[[122 154 137 120]
 [124 142 119 121]] ==> 124

[134 153 106 122 114] ==> 153

[111 151 122 120] ==> 111

[155 131 139 145 146 147 150] ==> 145

[153 107 127 117] ==> 153

[[133 146 133 107]
 [108 123 133 155]] ==> 108

[[109 119 129 112]
 [106 141 124 109]] ==> 106
---
Input: [122 106 139 131 128]
Output: 122, 128

Input: [135 133 124 125 103 132 140]
Output: 135, 140

Input: [124 111 109 111 138 106]
Output: 124, 106

Input: [111 115 116 119 106]
Output: 111, 106

Input:
[[156 109 108 154]
 [109 101 101 121]]
Output: 156, 121

Input: [123 148 125 127 101 146]
Output: 123, 146

Input:
[[154 147 133 126 121]
 [139 113 115 109 134]]
Output: 154, 134
---
110	146	142	107	118
146	128	116	140	130
out 130

122	100	136	135	123	139
125	131	119	121	116	130
out 130

124	125	134	135	137
138	158	132	133	135
out 135

130	107	106	133	126
126	152	122	127	137
out 137

150	144	134	133	129	140	114
141	127	119	114	133	134	127
out 127

121	150	122	148	101	122	127
112	98	107	103	149	121	112
out 112
---
[[143 132 122 128 137 118]
 [105 120 107 130 144 129]
 [126 151 119 113 125 119]] 143, 119

[153 147 144 102 151] 153, 151

[140 155 101 113 143] 140, 143

[127 125 136 123 155 124 128] 127, 128

[108  99 147 133 105 112] 108, 112

[145 131 158 141 115] 145, 115

[145 116 122 151] 145, 151

[130 126 125 145 120 106 141] 130, 141

[124 132 121 118 106 134] 124, 134
---
[[134 151 128 129 134 137 137]
 [134 151 128 136 134 135 135]
 [135 151 128 129 134 137 137]] --> 134

[[116 106 144 121 129 125 142]
 [135 126 107 122 106 106 108]
 [146 119 148 133 147 143 134]] --> 147

[[114 119 137 117 120]
 [128 114 144 123 124]
 [121 114 117 131 106]] --> 117

[[114 106 150 106]
 [113 101 154 102]
 [119 116 140 117]] --> 116

[[115 138 129 125]
 [138 110 104 157]
 [124 137 136 118]] --> 137

[[119 123 146 123]
 [120 121 155 125]
 [133 105 141 146]] --> 105

[[123 146 152 145]
 [131 101 152 143]
 [119 132 149 147]] --> 132

[[133 136 121 130 129 115]
 [135 130 132 130 139 128]
 [151 139 144 119 134 113]] --> 119
---
array([[139, 142, 125, 130, 142],
       [132, 124, 107, 128, 129]]) → 107

array([150, 144, 104, 118, 147, 102]) → 118

array([[132, 128, 118, 128, 122],
       [123, 139, 125, 138, 125],
       [133, 105, 143, 108, 142]]) → 143

array([101, 115, 136, 142, 114, 132]) → 142

array([[ 99,  98, 116, 142, 124],
       [110, 116, 117, 143, 129]]) → 117

array([118, 130,  99, 121, 111, 114]) → 121

array([138, 119, 116, 104, 126, 141, 122]) → 126

array([124, 119, 132, 103, 100]) → 132
---
[[124 140 118 120 135 119 115 118]
 [124 125 123 123 118 122 119 124]
 [129 130 128 128 131 129 129 128]
 [129 135 127 128 134 128 128 127]
 [124 136 120 122 134 121 118 120]
 [122 149 113 117 139 113 107 113]
 [123 126 121 123 131 125 121 122]
 [120 122 119 121 136 126 121 120]
 [129 127 130 130 127 130 131 130]
 [129 129 129 129 130 129 130 129]] --> 118

[[127 136 134 143 121 133 145 113 113 113 143 138]
 [129 135 131 142 122 137 132 114 122 116 143 135]
 [123 128 124 135 113 127 132 118 117 115 150 148]
 [131 135 129 137 114 127 130 116 122 114 146 142]
 [121 127 125 136 118 136 132 117 120 120 147 141]
 [130 135 131 139 116 128 134 114 123 115 140 138]
 [132 138 133 142 119 133 137 115 117 115 145 146]
 [127 132 126 135 113 127 128 119 120 114 150 140]
 [123 129 123 133 111 127 127 116 126 114 144 145]
 [130 133 127 135 113 129 135 112 126 120 137 143]] --> 134

[[124 128 131 129 119 129 133 139 134 137 126 117 124 131 130 145]
 [144 137 121 114 131 111 130 147 135 151 146 131 113 145 117 140]
 [129 121 139 135 123 110 137 121 134 127 123 139 129 126 148 126]
 [128 144 120 129 127 111 135 122 105 123 141 130 123 107 117 127]
 [128 107 135 113 130 110 128 117 122 144 125 112 124 102 133 146]
 [140 124 131 121 151 139 112 117 132 118 125 138 126 115 119 115]
 [149 129 130 130 136 137 110 116 126 142 137 125 124 125 130 123]
 [116 114 139 131 133 104 134 122 136 125 127 131 114 129 124 132]
 [110 114 113 122 123 146 128 122 127 147 142 140 129 125 143 144]
 [118 120 118 104 131 101 127 101 118 103 139 130 127 122 108 125]] --> 131

[[129 126 125 132 135 135 133 126 139]
 [129 122 131 133 131 132 135 126 129]
 [128 126 118 139 144 141 136 132 148]
 [123 126 123 138 140 134 134 130 139]
 [129 122 121 139 142 140 137 129 144]
 [126 127 115 145 148 140 137 135 150]] --> 125

[[118 127 151 118 146 124 122 121]
 [134 131 106 137 119 124 146 120]
 [121 126 150 120 137 131 109 138]
 [118 128 150 119 148 123 124 118]
 [117 127 151 119 147 124 122 120]
 [138 129 105 137 110 132 135 133]
 [129 125 135 125 120 138 106 149]
 [130 131 112 134 128 120 149 111]
 [134 126 126 129 114 140 111 151]
 [132 126 131 127 118 139 109 150]
 [119 129 141 123 147 118 137 109]] --> 151
---
array([[105, 117, 108, 114, 112, 112, 116, 144, 127, 119],
       [121, 130, 133, 131, 126, 134, 133, 128, 133, 136],
       [106, 119, 113, 117, 112, 117, 120, 141, 130, 125],
       [106, 132, 133, 132, 130, 134, 134, 133, 134, 137],
       [120, 129, 127, 129, 134, 127, 127, 131, 126, 126],
       [116, 127, 114, 123, 146, 114, 118, 138, 115, 110],
       [112, 132, 135, 133, 129, 135, 134, 130, 134, 138],
       [118, 129, 124, 127, 135, 124, 125, 133, 124, 123]]) value 116

array([[120, 129, 133, 137, 119, 132, 138, 123],
       [126, 126, 130, 130, 125, 129, 133, 128],
       [118, 133, 133, 141, 116, 137, 145, 123],
       [118, 139, 132, 142, 111, 135, 148, 120],
       [119, 134, 132, 139, 117, 133, 140, 121],
       [127, 132, 126, 145, 101, 134, 149, 116],
       [127, 117, 131, 142, 100, 129, 146, 116],
       [124, 128, 131, 132, 123, 128, 133, 125],
       [120, 130, 133, 134, 122, 131, 137, 125],
       [119, 132, 132, 143, 111, 136, 146, 119],
       [117, 136, 133, 144, 109, 137, 153, 122]]) value 120

array([[128, 136, 131, 122, 134, 115, 134, 131, 136, 147],
       [125, 117, 111, 138, 128, 130, 132, 130, 124, 129],
       [134, 128, 136, 129, 117, 144, 121, 127, 122, 107],
       [138, 126, 128, 135, 112, 144, 129, 134, 123, 113],
       [128, 136, 131, 123, 133, 116, 134, 131, 136, 146],
       [135, 130, 128, 131, 119, 134, 132, 134, 128, 126],
       [134, 124, 131, 132, 116, 145, 123, 128, 121, 106],
       [129, 117, 116, 139, 121, 139, 128, 130, 120, 117],
       [127, 133, 128, 124, 134, 117, 133, 130, 135, 145],
       [124, 128, 132, 125, 132, 127, 123, 123, 127, 123],
       [123, 124, 128, 128, 132, 129, 123, 122, 125, 121],
       [123, 131, 136, 121, 136, 123, 122, 121, 129, 127]]) value 124

array([[140, 142, 127, 140, 129, 136, 126, 139, 135, 128, 118, 131, 132],
       [136, 118, 139, 142, 134, 139, 143, 130, 132, 131, 122, 133, 121],
       [130, 119, 132, 133, 142, 135, 149, 135, 122, 116, 120, 126, 133],
       [126, 107, 136, 131, 124, 130, 134, 120, 131, 141, 127, 131, 113],
       [137, 133, 131, 121, 124, 115, 119, 134, 134, 137, 139, 130, 141],
       [134, 122, 128, 137, 129, 135, 133, 139, 126, 131, 112, 127, 124],
       [128, 108, 123, 130, 128, 133, 146, 124, 130, 127, 120, 131, 125],
       [117, 121, 135, 121, 131, 118, 125, 122, 132, 134, 141, 122, 140],
       [142, 144, 124, 132, 120, 121, 111, 139, 135, 131, 129, 140, 126]]) value 128

array([[124, 132, 129, 123, 137, 116, 130, 127, 134, 142, 130, 131, 129],
       [126, 122, 115, 135, 129, 126, 133, 131, 127, 134, 128, 141, 130],
       [137, 135, 140, 125, 118, 136, 127, 131, 128, 120, 129, 111, 136],
       [142, 135, 128, 131, 114, 131, 140, 143, 133, 138, 133, 122, 157],
       [127, 118, 109, 139, 127, 128, 135, 133, 126, 134, 128, 147, 132]]) value 137
---
[[144 103 123 150 130  99 137]
 [151 101 126 111 136 124 127]
 [104 152 144 131 117 140 122]] --> 137

[[124 117 123 139 129 118]
 [115 106 117 148 125 129]
 [116 122 116 140 126 123]] --> 118

[[118 114 132 137 118 131 144]
 [124 123 126 152 140 145 129]
 [151 119 123 116 133 137 122]] --> 144

[[101 117 129 134 131]
 [122 125 125 126 128]
 [109 121 120 124 127]] --> 131

[[122 105 147 143 113 112 104]
 [144 137 111 120 138 134 141]
 [143 131 126 118 128 125 131]] --> 104

[[121 149 135 105 133 138 150]
 [133 143 138 108 135 125 110]
 [130 122 122 111 118 128 150]] --> 150
